[[3 6 8 4 2 3 4 6 6 3 2 5]
 [1 3 4 4 3 7 5 7 1 5 4 3]
 [2 1 4 2 2 4 4 6 1 3 5 4]
 [5 8 1 7 3 3 1 2 2 6 2 3]
 [3 1 8 7 4 6 5 3 6 4 8 2]
 [3 6 6 2 6 2 4 6 5 5 4 2]
 [7 5 1 7 7 5 4 4 8 1 1 6]
 [6 6 4 3 4 3 5 3 6 2 2 6]
 [5 1 3 7 5 3 7 6 5 4 3 2]
 [5 1 4 5 2 2 1 2 6 5 2 6]
 [7 7 3 4 1 6 3 4 5 4 1 4]] out 4

[[601 367 926 776 930 604 694 899 460 964 573 514 526 635 456 510]
 [724 750 480 724 503 619 595 526 739 556 695 688 673 504 547 705]
 [566 635 352 417 657 523 465 502 877 463 790 770 238 792 617 571]
 [463 434 580 466 561 593 746 664 567 662 585 652 895 801 806 834]
 [739 787 595 631 663 826 754 646 752 459 541 439 574 656 632 624]] out 624

[[7 5 5 4 6 4 4 3 4 6 2 5 4]
 [5 4 4 4 5 4 7 6 6 7 4 4 7]
 [7 5 4 4 4 6 5 7 6 4 3 4 3]
 [5 5 3 4 3 5 4 5 5 4 4 5 6]
 [6 6 6 7 5 5 6 4 3 5 5 3 6]
 [5 5 7 5 5 7 3 6 4 4 4 7 7]
 [3 3 5 7 3 4 4 6 5 8 5 7 5]
 [5 4 4 4 6 7 4 4 7 6 6 6 6]
 [3 6 5 5 5 6 4 5 4 3 6 5 5]] out 5

[[-30 -23  -5 -27 -29 -17 -15]
 [ -7 -24 -33 -14 -12  -3 -10]
 [-12 -17 -10 -18 -20 -13 -13]
 [-42   1  34  42  -8 -16  27]
 [-16 -11  23   5 -36 -13 -11]
 [  0  -5 -44  -5 -17   1   9]
 [-18 -27 -21 -21 -27  -2  -9]
 [-11   6 -20  -7  -8 -32  -1]
 [ 33 -12  -6 -12 -17   3 -14]] out -14

[[-120 -230 -356 -225 -343 -168 -333 -478 -741 -237 -470 -255 -179 -683
  -191]
 [-276 -216 -275 -202 -531 -489 -137 -104  522 -137 -434 -231 -272   86
   -12]
 [-105  -42 -166 -220 -263 -390 -100 -306 -130 -324 -293 -474 -297 -466
  -317]
 [-177 -213 -319 -237 -341 -346    0 -373 -308 -344 -401 -165 -244 -555
  -319]
 [-277 -337 -185 -295 -143   54 -209 -202 -726 -455 -249 -378 -278 -114
  -635]] out -635

[[161 184 192 148 164 218 121 187 194]
 [212 206 184 150 158 198 128 157 164]
 [242 227 171 123 135 224 149 162 161]
 [203 203 149 128 139 251  84 187 187]
 [159 200 180 108 188 248  60 203 188]
 [204 203 207 176 138 194 232 148 184]] out 184

[[ -84   -7   90 -134  141  187  -98 -170 -143 -112 -491]
 [   0 -151 -177   15   18 -332  241  -58  -77  -32 -101]
 [ 384  119  185  295 -827 -805 -478  243  337  318  -12]
 [-685  288  399 -726 -127  647  141 -565 -668 -577  131]
 [-358  190  206 -346   38   62 -477 -234 -359 -313  -90]
 [ 514  206  495  177 -758 -571    6  278  379  295 -742]] out -742

[[25 28 28 49 10 32 33 33 27 54 62 64 61]
 [51 47 53 63 62 54 27 33 50 28 14 43 12]
 [52 47 48 67 55 71 28 28 51 45 19 45  9]
 [50 46 55 70 60 53 26 33 49 29 15 49 16]
 [21 27 22 25 27 28 35 48 49 36 62 62 50]
 [50 44 45 49 41 70 44 30 38 61 26 24 27]
 [24 29 21 28 31 38 32 47 54 38 59 60 37]
 [25 28 23 37 13 35 35 38 33 52 63 56 52]
 [42 39 29 32 39 72 41 40 52 59 42 29 18]
 [48 45 57 82 47 50 28 24 33 41 19 57 34]
 [46 43 43 53 63 72 30 41 69 39 27 48  7]
 [49 45 58 73 43 45 36 22 24 43 17 43 42]] out 42

[[5890 4593 5067 4831 3589 4707 4196 2281 4548 5256 5220 6444]
 [4244 5924 4606 6030 3975 6036 2571 3106 4838 4401 4715 4754]
 [4268 4510 6708 5321 2008 4203 6439 2560 3167 4317 7411 5041]
 [4477 6860 3838 6547 4512 6877 2481 3936 4355 4304 3434 4545]
 [6185 4465 4220 4102 5328 4228 5207 6076 3499 4353 4018 5538]
 [3469 5236 6122 5306 3666 5559 3926 4184 3335 4719 8021 3436]] out 3436
---
[[ 50.4  28.9 -31.7  64.4  27.5  11.1]
 [-34.7  32.3  54.1  -5.7  17.6 -14.0]] -> 64.4, 54.1

[[ 20.0 -32.7  -1.1 -57.4 -37.5]
 [-13.0  44.9  -7.1  49.6  38.6]
 [ 11.9 -46.8   8.2 -48.6 -38.7]] -> 49.6, 44.9

[ 24.3  56.4  17.0  -3.2 -58.1 -14.5] -> 56.4, 24.3

[[ 15.9   7.2  -8.2  32.2  33.8   4.5]
 [ 33.9 -23.0 -46.8  47.9  31.5   4.4]] -> 47.9, 33.9

[ -8.2  -0.1  -8.5 -16.6 -63.4] -> -0.1, -8.2

[ -6.0  62.2 -11.3   3.9] -> 62.2, 3.9

[[-59.5  13.9   1.8   6.1]
 [ -2.8 -30.6  57.5  44.5]
 [ -7.5  15.3  16.9  37.5]] -> 57.5, 44.5

[ 10.1 -16.7 -59.6  22.0   5.5] -> 22.0, 10.1
---
[[117 204 116  86  48]
 [152 112 167 150  95]
 [ 78 246  46  82 102]] => 48

[[4583 4618 2702 8086]
 [3889 4718 6271 6656]
 [4738 5219 6926 3298]] => 8086

[[23 22 20 40 48 39]
 [38 34 80 33 14 19]
 [40 47 17 54 20 17]] => 39

[[137 300 684 545 519 623 892]
 [426 559 310 430 631 175 427]
 [388 552 284 475 620 226 165]] => 892

[[29 36 22 52 12  5]
 [46 17 42 25 80 51]
 [10 38 23 22 13 48]] => 5

[[75 50 48 52 58]
 [80 32 39 17 37]
 [77 36 51 51 59]] => 58

[[100 160 104 168 119 107  73]
 [121 111  96 204  79  49  58]
 [143  68 128 113 131  82 139]] => 73
---
Q:
[[37.2, -48.2, 47.3, 39.7, 15.2],
 [2.0, -48.2, 47.5, 11.6, 28.3],
 [2.0, -43.2, 47.3, 11.6, 28.3]]
A: -48.2

Q: [56.0, 48.6, 54.3, 47.1]
A: 48.6

Q: [-21.5, -3.0, 47.0, -9.8, -3.7, -13.8, -13.0]
A: -3.0

Q: [-4.6, 62.9, -49.3, 45.0, 29.4, 26.4]
A: 62.9

Q: [-19.0, 24.8, -14.6, 49.1, -2.9]
A: 24.8

Q: [17.6, 0.4, 3.4, -1.0, 27.7, -55.4, 14.5]
A: 0.4
